Below is a small trained network, with its code and all its weights. Each question gives an input and a class and asks what happens when units are switched off, that is, made to give their printed mean instead of their output.

import numpy as np


def w(rows, s, z=0):
    codes = np.array(rows[::2]) - 128.0
    scale = np.full(codes.shape[1], s)
    scale[-1] = z or s
    return codes * scale


def norm(h):
    return h / np.sqrt((h * h).mean(-1, keepdims=True) + 1e-5)


def f(y):
    return np.maximum(y, 0)


def log_softmax(a):
    a = a - a.max(-1, keepdims=True)
    return a - np.log(np.exp(a).sum(-1, keepdims=True))


def net(x, mask):
    res = np.array(x, float).reshape(1, 4) / 4 @ E
    u = 0
    for l in range(2):
        y = f(norm(res) @ A[l][:, :-1].T + A[l][:, -1])
        res = res + np.where(mask[u : u + 8], y, B[l][:, -1]) @ B[l][:, :-1]
        u += 8
    return log_softmax(norm(res)[-1] @ U[:, :-1].T + U[:, -1])


A, B = {}, {}
E = w([
[114,81,75,82,124,107,99,91,60,143],'x0',
[136,135,146,54,161,111,88,202,150,118],'x1',
[169,150,101,100,167,146,75,2,185,29],'x2',
[161,50,83,130,165,138,176,148,165,122],'x3',
],0.00051)
A[0] = w([
[103,134,139,193,79,28,209,217,28,221,109],'0.n0',
[48,190,223,112,17,99,83,110,78,199,65],'0.n1',
[159,23,74,133,152,106,231,169,167,175,75],'0.n2',
[151,140,211,208,74,176,164,207,180,125,66],'0.n3',
[90,105,84,216,81,175,158,75,122,168,7],'0.n4',
[100,35,70,84,73,112,94,130,34,178,72],'0.n5',
[75,146,131,34,196,50,113,255,139,183,131],'0.n6',
[74,111,108,234,58,174,177,81,105,177,37],'0.n7',
],0.0015,0.0012)
B[0] = w([
[70,35,140,133,74,241,56,82,222,157,249],'0.n0',
[193,144,5,206,238,167,79,202,59,48,200],'0.n1',
[150,230,63,216,184,184,25,183,18,55,190],'0.n2',
[73,185,62,74,212,43,198,27,151,213,183],'0.n3',
[251,89,252,64,80,21,163,106,94,8,161],'0.n4',
[78,253,107,104,219,58,249,69,215,190,183],'0.n5',
[220,85,209,130,35,104,209,43,70,63,210],'0.n6',
[241,87,243,28,76,24,163,125,75,20,185],'0.n7',
],0.0014,0.0021)
A[1] = w([
[153,169,79,115,187,118,82,38,165,80,159],'1.n0',
[45,156,61,53,163,44,142,78,126,216,11],'1.n1',
[67,62,137,144,91,171,121,175,137,215,21],'1.n2',
[91,203,168,150,182,90,185,134,244,176,23],'1.n3',
[159,96,23,184,199,157,122,201,127,95,32],'1.n4',
[85,80,134,110,87,195,59,75,209,125,24],'1.n5',
[93,218,115,166,134,131,28,173,70,114,26],'1.n6',
[190,119,191,3,110,67,106,198,147,81,27],'1.n7',
],0.0019,0.0012)
B[1] = w([
[102,101,153,124,100,138,130,205,121,185,252],'1.n0',
[91,243,67,129,226,64,225,62,248,152,144],'1.n1',
[111,108,180,34,103,167,40,171,222,141,159],'1.n2',
[63,177,1,35,209,48,156,31,120,188,152],'1.n3',
[135,245,116,179,152,165,40,146,47,75,165],'1.n4',
[33,72,199,50,57,168,97,246,197,254,148],'1.n5',
[199,140,33,203,222,192,113,188,111,44,153],'1.n6',
[161,47,174,240,30,87,206,17,67,96,172],'1.n7',
],0.0024,0.0026)
U = w([
[10,3,241,16,4,252,11,251,250,253,218],'0',
[252,16,252,201,3,5,249,5,5,5,207],'1',
[194,252,3,250,252,246,5,249,7,4,64],'2',
[6,251,7,18,252,6,250,5,246,248,2],'3',
],0.0036,0.00099)

Each question gives the input, the list of numbers given to net, and the class t.
The units are the neurons (one row each of A and B). Each row of codes is followed by its name. A weight is (code - 128) times the scale printed after its matrix; where a second scale follows, it is the last column's (A, B and U).
mask holds one flag per neuron, layer by layer. A switched-off neuron (its flag False) gives its mean, the last column of its row in B, instead of its output. The means were averaged over made-up inputs and are rounded, as every weight is.
A unit's drop is (log p(t) with every unit on - log p(t) with that unit switched off) / (log p(t) with every unit on - log p(t) with every unit switched off).
The circuit of an input: a set's keep is (log p(t) with only the set's units on - log p(t) with every unit switched off) / (log p(t) with every unit on - log p(t) with every unit switched off). Starting from the 12 units with the biggest drops (on a tie, the unit counted first), units are removed one at a time, each time the one whose removal leaves the highest keep (on an exact tie, the one counted first), for as long as the keep stays at least 0.8.
units of the circuit, in order: the units of the circuit, biggest drop first
most important unit: the unit with the biggest drop
top k neurons: the k neurons with the biggest drops, biggest first
top k neurons in layer l: the k neurons of layer l with the biggest drops, biggest first
input [-8,-5,5,0], class 3: most important unit	0.n0
input [-8,5,0,6], class 3: top 4 neurons	[0.n3, 1.n3, 0.n1, 0.n7]
input [7,-2,-6,5], class 3: top 3 neurons	[0.n5, 0.n1, 1.n1]
input [8,-2,-4,-5], class 3: top 2 neurons	[0.n5, 0.n2]
input [-4,-3,1,-3], class 3: top 3 neurons	[0.n3, 0.n2, 0.n6]
input [7,-7,-8,8], class 0: units of the circuit, in order	[0.n0, 1.n2]
input [-2,-1,-3,-4], class 2: top 2 neurons	[0.n1, 1.n4]
input [2,-5,2,6], class 2: top 2 neurons in layer 0	[0.n2, 0.n6]
input [-4,8,7,-3], class 1: top 2 neurons	[1.n7, 0.n0]
input [-6,7,7,-6], class 0: top 3 neurons in layer 1	[1.n0, 1.n5, 1.n4]
input [2,3,4,4], class 0: top 4 neurons in layer 0	[0.n1, 0.n7, 0.n2, 0.n6]
input [-5,4,6,4], class 0: top 2 neurons	[0.n1, 0.n5]
input [-7,7,-4,3], class 1: top 2 neurons	[0.n6, 0.n5]
input [-3,6,-2,6], class 1: top 3 neurons	[0.n6, 0.n1, 1.n7]
input [1,3,3,-2], class 0: most important unit	0.n7
input [4,7,3,-6], class 1: top 2 neurons in layer 0	[0.n2, 0.n0]
input [-1,6,-5,2], class 1: top 2 neurons in layer 0	[0.n6, 0.n2]
input [-8,-7,8,-2], class 0: units of the circuit, in order	[1.n0, 1.n5, 0.n6]
input [6,-1,-6,8], class 2: top 2 neurons in layer 1	[1.n4, 1.n0]
input [-4,-3,4,7], class 2: most important unit	0.n0
input [-8,-3,3,6], class 3: units of the circuit, in order	[1.n3, 0.n3]
input [7,3,0,-5], class 3: top 2 neurons	[0.n5, 1.n1]
input [-3,6,4,0], class 1: top 2 neurons	[0.n0, 1.n7]
input [-5,-3,-1,1], class 3: top 2 neurons in layer 0	[0.n3, 0.n6]
input [8,-3,-6,3], class 3: top 2 neurons	[0.n5, 1.n1]
input [6,8,-6,-4], class 1: top 2 neurons	[0.n6, 1.n7]
